Below are the code and all the weights of a small trained network. Each question names an input and a target symbol and asks about switching units off, where a switched-off unit gives its printed mean instead of its output.

import numpy as np


def w(rows, s, z=0):
    codes = np.array(rows[::2]) - 128.0
    scale = np.full(codes.shape[1], s)
    scale[-1] = z or s
    return codes * scale


def norm(h):
    return h / np.sqrt((h * h).mean(-1, keepdims=True) + 1e-5)


def f(y):
    return y / 2 * (1 + np.tanh(0.7978845608 * (y + 0.044715 * y**3)))


def softmax(a):
    e = np.exp(a - a.max(-1, keepdims=True))
    return e / e.sum(-1, keepdims=True)


def log_softmax(a):
    a = a - a.max(-1, keepdims=True)
    return a - np.log(np.exp(a).sum(-1, keepdims=True))


def net(x, mask):
    ids = ['ΓΔΞΠΣΦΨΩαεζηθλτ'.index(c) for c in x.split()]
    T = len(ids)
    res = E[ids] + P[:T]
    u = 0
    for l in range(2):
        r = norm(res)
        for j in range(3):
            rows = slice(3 * j, 3 * j + 3)
            q, k, v = (r @ M[l][rows].T for M in (Q, K, V))
            z = softmax(np.where(np.tri(T) > 0, q @ k.T / 3**0.5, -1e9)) @ v
            o = O[l][rows]
            res = res + np.where(mask[u + j], z, o[:, -1]) @ o[:, :-1]
        u += 3
        y = f(norm(res) @ A[l][:, :-1].T + A[l][:, -1])
        res = res + np.where(mask[u : u + 4], y, B[l][:, -1]) @ B[l][:, :-1]
        u += 4
    return log_softmax(norm(res)[-1] @ U[:, :-1].T + U[:, -1])


Q, K, V, O, A, B = {}, {}, {}, {}, {}, {}
E = w([
[43,169,154,108,71,177,130],'Γ',
[200,131,151,101,197,158,227],'Δ',
[168,69,150,143,151,252,92],'Ξ',
[137,97,155,60,182,120,232],'Π',
[100,173,68,147,140,128,80],'Σ',
[53,157,118,153,84,148,66],'Φ',
[92,62,102,62,112,147,176],'Ψ',
[105,143,134,221,125,113,71],'Ω',
[109,161,171,185,158,92,119],'α',
[200,147,100,185,41,146,158],'ε',
[64,129,209,146,65,135,106],'ζ',
[37,70,158,159,77,131,125],'η',
[78,210,126,123,122,107,88],'θ',
[168,143,73,62,172,147,168],'λ',
[166,116,78,167,5,218,56],'τ',
],0.016)
P = w([
[50,96,43,242,161,141,155],'0',
[66,202,159,6,91,194,185],'1',
[130,66,89,103,150,45,87],'2',
[92,107,93,196,157,107,132],'3',
[99,219,176,83,128,147,136],'4',
[149,72,102,105,148,49,91],'5',
[112,102,101,189,157,111,139],'6',
[128,213,173,98,146,128,126],'7',
[163,76,110,106,145,55,96],'8',
[130,101,104,184,156,117,146],'9',
[168,200,180,121,169,122,142],'10',
[172,75,111,111,143,60,98],'11',
],0.017)
Q[0] = w([
[119,115,155,147,176,127,107],'L0H1',
[113,130,123,138,149,198,149],'L0H1',
[151,153,119,175,86,155,173],'L0H1',
[194,145,198,113,60,140,107],'L0H2',
[108,136,85,146,136,132,112],'L0H2',
[74,188,118,143,152,173,174],'L0H2',
[120,96,141,101,163,107,85],'L0H3',
[140,106,97,125,102,42,130],'L0H3',
[54,180,150,163,180,249,191],'L0H3',
],0.014)
K[0] = w([
[120,120,105,103,97,134,123],'L0H1',
[75,123,121,141,160,140,169],'L0H1',
[97,132,148,113,170,99,139],'L0H1',
[142,85,146,134,82,128,114],'L0H2',
[91,129,143,137,147,123,98],'L0H2',
[78,108,144,108,204,123,110],'L0H2',
[182,119,169,137,129,167,135],'L0H3',
[188,133,136,151,98,171,132],'L0H3',
[5,155,119,99,178,61,142],'L0H3',
],0.018)
V[0] = w([
[169,71,57,104,71,188,85],'L0H1',
[173,175,110,174,100,135,159],'L0H1',
[145,126,115,94,147,69,99],'L0H1',
[128,124,117,114,167,188,49],'L0H2',
[108,120,106,120,71,172,151],'L0H2',
[46,71,182,90,249,226,96],'L0H2',
[147,175,115,161,24,2,244],'L0H3',
[109,51,201,122,194,197,80],'L0H3',
[65,140,156,111,236,99,121],'L0H3',
],0.0065)
O[0] = w([
[209,84,138,77,78,138,139,134],'L0H1',
[171,156,129,101,107,111,73,137],'L0H1',
[46,102,92,109,155,103,98,49],'L0H1',
[142,77,137,150,140,138,171,99],'L0H2',
[144,163,115,96,108,132,129,202],'L0H2',
[229,90,167,170,79,211,185,94],'L0H2',
[184,199,75,180,23,83,253,188],'L0H3',
[61,79,121,65,195,127,43,9],'L0H3',
[41,174,68,150,192,185,141,153],'L0H3',
],0.0061,0.0014)
A[0] = w([
[82,126,140,97,112,193,98,57],'L0N1',
[180,155,182,32,145,153,134,206],'L0N2',
[67,185,148,113,105,195,154,253],'L0N3',
[173,254,220,91,125,254,125,162],'L0N4',
],0.013,0.0027)
B[0] = w([
[111,245,113,149,87,168,129,149],'L0N1',
[100,172,150,148,57,158,47,173],'L0N2',
[160,149,192,55,102,163,62,218],'L0N3',
[102,169,183,86,169,250,46,251],'L0N4',
],0.012,0.011)
Q[1] = w([
[99,54,197,189,198,183,87],'L1H1',
[125,145,160,95,118,2,184],'L1H1',
[62,158,90,172,5,124,61],'L1H1',
[196,76,142,137,197,148,105],'L1H2',
[156,115,186,208,230,175,195],'L1H2',
[15,124,188,70,205,40,97],'L1H2',
[88,167,126,205,111,61,238],'L1H3',
[169,241,32,146,89,74,180],'L1H3',
[116,54,157,227,149,135,108],'L1H3',
],0.0091)
K[1] = w([
[77,164,198,124,190,193,99],'L1H1',
[119,91,157,141,110,2,131],'L1H1',
[99,142,98,168,62,110,89],'L1H1',
[192,116,159,126,178,106,98],'L1H2',
[161,88,95,211,157,97,189],'L1H2',
[48,130,180,94,194,67,83],'L1H2',
[126,126,126,193,112,51,220],'L1H3',
[207,155,104,133,88,98,177],'L1H3',
[74,88,148,99,191,88,124],'L1H3',
],0.014)
V[1] = w([
[187,142,77,175,85,150,206],'L1H1',
[90,195,200,157,90,125,172],'L1H1',
[138,110,165,57,34,37,118],'L1H1',
[219,121,159,100,148,155,96],'L1H2',
[167,19,89,123,147,85,82],'L1H2',
[2,148,131,63,234,190,60],'L1H2',
[108,205,181,121,149,168,118],'L1H3',
[180,136,48,137,101,131,142],'L1H3',
[81,54,119,66,151,160,117],'L1H3',
],0.0074)
O[1] = w([
[162,175,247,70,168,52,93,77],'L1H1',
[88,100,99,63,121,51,94,155],'L1H1',
[16,166,171,185,145,77,133,111],'L1H1',
[211,206,87,141,144,254,126,138],'L1H2',
[48,155,76,194,108,176,38,72],'L1H2',
[139,235,174,71,111,16,143,254],'L1H2',
[180,110,167,159,212,233,106,192],'L1H3',
[83,233,103,29,158,8,74,99],'L1H3',
[122,33,89,137,165,134,124,130],'L1H3',
],0.0058,0.0075)
A[1] = w([
[44,154,130,199,151,157,142,9],'L1N1',
[112,109,91,159,94,88,93,28],'L1N2',
[116,137,106,110,150,168,32,24],'L1N3',
[128,102,186,160,107,119,9,254],'L1N4',
],0.015,0.0017)
B[1] = w([
[108,141,180,158,186,82,140,166],'L1N1',
[124,154,104,139,116,241,195,177],'L1N2',
[4,153,123,37,187,85,117,226],'L1N3',
[190,114,110,91,69,77,21,251],'L1N4',
],0.014,0.011)
U = w([
[119,196,229,91,90,230,123,223],'Γ',
[138,115,151,117,227,191,56,159],'Δ',
[16,58,88,70,184,38,42,97],'Ξ',
[102,115,220,154,227,81,129,188],'Π',
[179,162,17,109,208,105,116,76],'Σ',
[163,204,109,159,52,206,183,129],'Φ',
[130,33,183,60,164,98,180,203],'Ψ',
[129,155,1,139,52,159,64,9],'Ω',
[131,164,90,238,154,116,47,120],'α',
[124,212,146,109,85,33,170,177],'ε',
[57,44,217,153,42,122,125,136],'ζ',
[75,56,105,78,79,144,176,204],'η',
[29,196,40,111,168,126,151,1],'θ',
[234,137,160,137,173,169,152,171],'λ',
[238,44,201,162,91,93,49,195],'τ',
],0.0082,0.003)

Each question gives the input, a string of symbols that net reads in full, and the target symbol t.
The units are the heads (3 rows each of Q, K, V and O) and the neurons (one row each of A and B). Each row of codes is followed by its name. A weight is (code - 128) times the scale printed after its matrix; where a second scale follows, it is the last column's (O, A, B and U).
mask holds one flag per unit, layer by layer, with each layer's heads first. A switched-off unit (its flag False) gives its mean, the last column of its rows in O or B, instead of its output. The means were averaged over made-up inputs and are rounded, as every weight is.
A unit's drop is (log p(t) with every unit on - log p(t) with that unit switched off) / (log p(t) with every unit on - log p(t) with every unit switched off).
The circuit of an input: a set's keep is (log p(t) with only the set's units on - log p(t) with every unit switched off) / (log p(t) with every unit on - log p(t) with every unit switched off). Starting from the 12 units with the biggest drops (on a tie, the unit counted first), units are removed one at a time, each time the one whose removal leaves the highest keep (on an exact tie, the one counted first), for as long as the keep stays at least 0.8.
units of the circuit, in order: the units of the circuit, biggest drop first
unit that matters most: the unit with the biggest drop
top k neurons: the k neurons with the biggest drops, biggest first
top k neurons in layer l: the k neurons of layer l with the biggest drops, biggest first
heads that matter: for each layer, one digit per head in row order, 1 if its drop is at least 0.15 and else 0, layers parted by /
input Ω Π Ψ ε Ψ α α Φ Ω Σ, target θ: heads that matter : 001 / 001
input Σ Ω Ω ε Σ Σ, target ε: units of the circuit, in order : [L0H3 L0N4 L1N4]
input Π Δ τ ζ, target τ: units of the circuit, in order : [L0N4 L1N3 L0N2]
input Ω Ψ Ω Ψ ζ η Γ ε Ω Ψ ε Ξ, target Ξ: units of the circuit, in order : [L1N3 L0H2]
input ε Ω η Π, target Ψ: top 2 neurons in layer 0 : [L0N4 L0N3]
input Σ τ τ Γ Ω Σ, target τ: top 3 neurons : [L0N4 L1N3 L0N3]
input Ω τ Ω τ Δ Ω Ω λ λ Ψ, target η: units of the circuit, in order : [L0N4 L0N3 L1N4 L1N3]
input η ζ Ω, target Ω: units of the circuit, in order : [L0N4 L0N3 L1N2]
input α Ψ Γ Ψ α Ψ, target Ψ: top 2 neurons : [L1N4 L0N4]
input Φ Ω ζ Ω α η ε Γ α, target ε: top neuron : [L0N4]
input ζ Ω λ λ Π θ Φ Ω Φ, target Φ: heads that matter : 000 / 010
input Ω Γ Ω θ, target ε: top 2 neurons in layer 0 : [L0N4 L0N2]
input Γ α Ω α Ω Φ Π Ω Ξ ε, target Φ: units of the circuit, in order : [L0N4 L1N4]
input Φ Σ Ξ ε Ψ ζ, target ε: units of the circuit, in order : [L0N4 L0N3 L0H3 L1H2]
input ε Σ Δ α ε α Ψ Π Δ, target ε: units of the circuit, in order : [L0H3 L0N4 L1H3]
input η Ω Ξ α Σ ζ τ Ω ζ Σ Π Δ, target τ: units of the circuit, in order : [L0N4 L1N3]
input Ξ Ω τ Π α Ω Ω ε Γ Φ, target Ξ: unit that matters most : L1N3
input λ Γ Ξ ε, target Φ: heads that matter : 000 / 011
input ε ε ε α, target Π: heads that matter : 001 / 010
input θ τ Ω θ Δ α Σ ζ Ω τ Σ Ω, target τ: top 3 neurons : [L0N4 L1N3 L0N3]
input τ Ω ε, target ε: unit that matters most : L0H2
input ζ Ω τ ε α Ω Ω Γ Ψ λ, target Σ: heads that matter : 000 / 111
input Ω λ α τ α Ψ η, target ζ: heads that matter : 000 / 010
input ε α Δ Ω Σ Δ α Γ Δ Π, target Ψ: heads that matter : 000 / 110
input Γ θ Π Ω Σ Ω Δ, target λ: top 2 neurons in layer 1 : [L1N3 L1N4]
input τ Φ Σ Φ Ξ τ ζ Ω η, target τ: top 2 neurons : [L0N4 L1N3]
input Φ Ψ Ω Ω, target α: top 4 neurons : [L0N4 L0N3 L1N3 L1N1]
input α ζ ε Σ Σ λ, target ε: unit that matters most : L0H3
input η Σ Σ Ω Δ Ξ θ, target ε: top 2 neurons in layer 1 : [L1N4 L1N3]
input α α θ, target θ: top 2 neurons : [L0N3 L0N4]
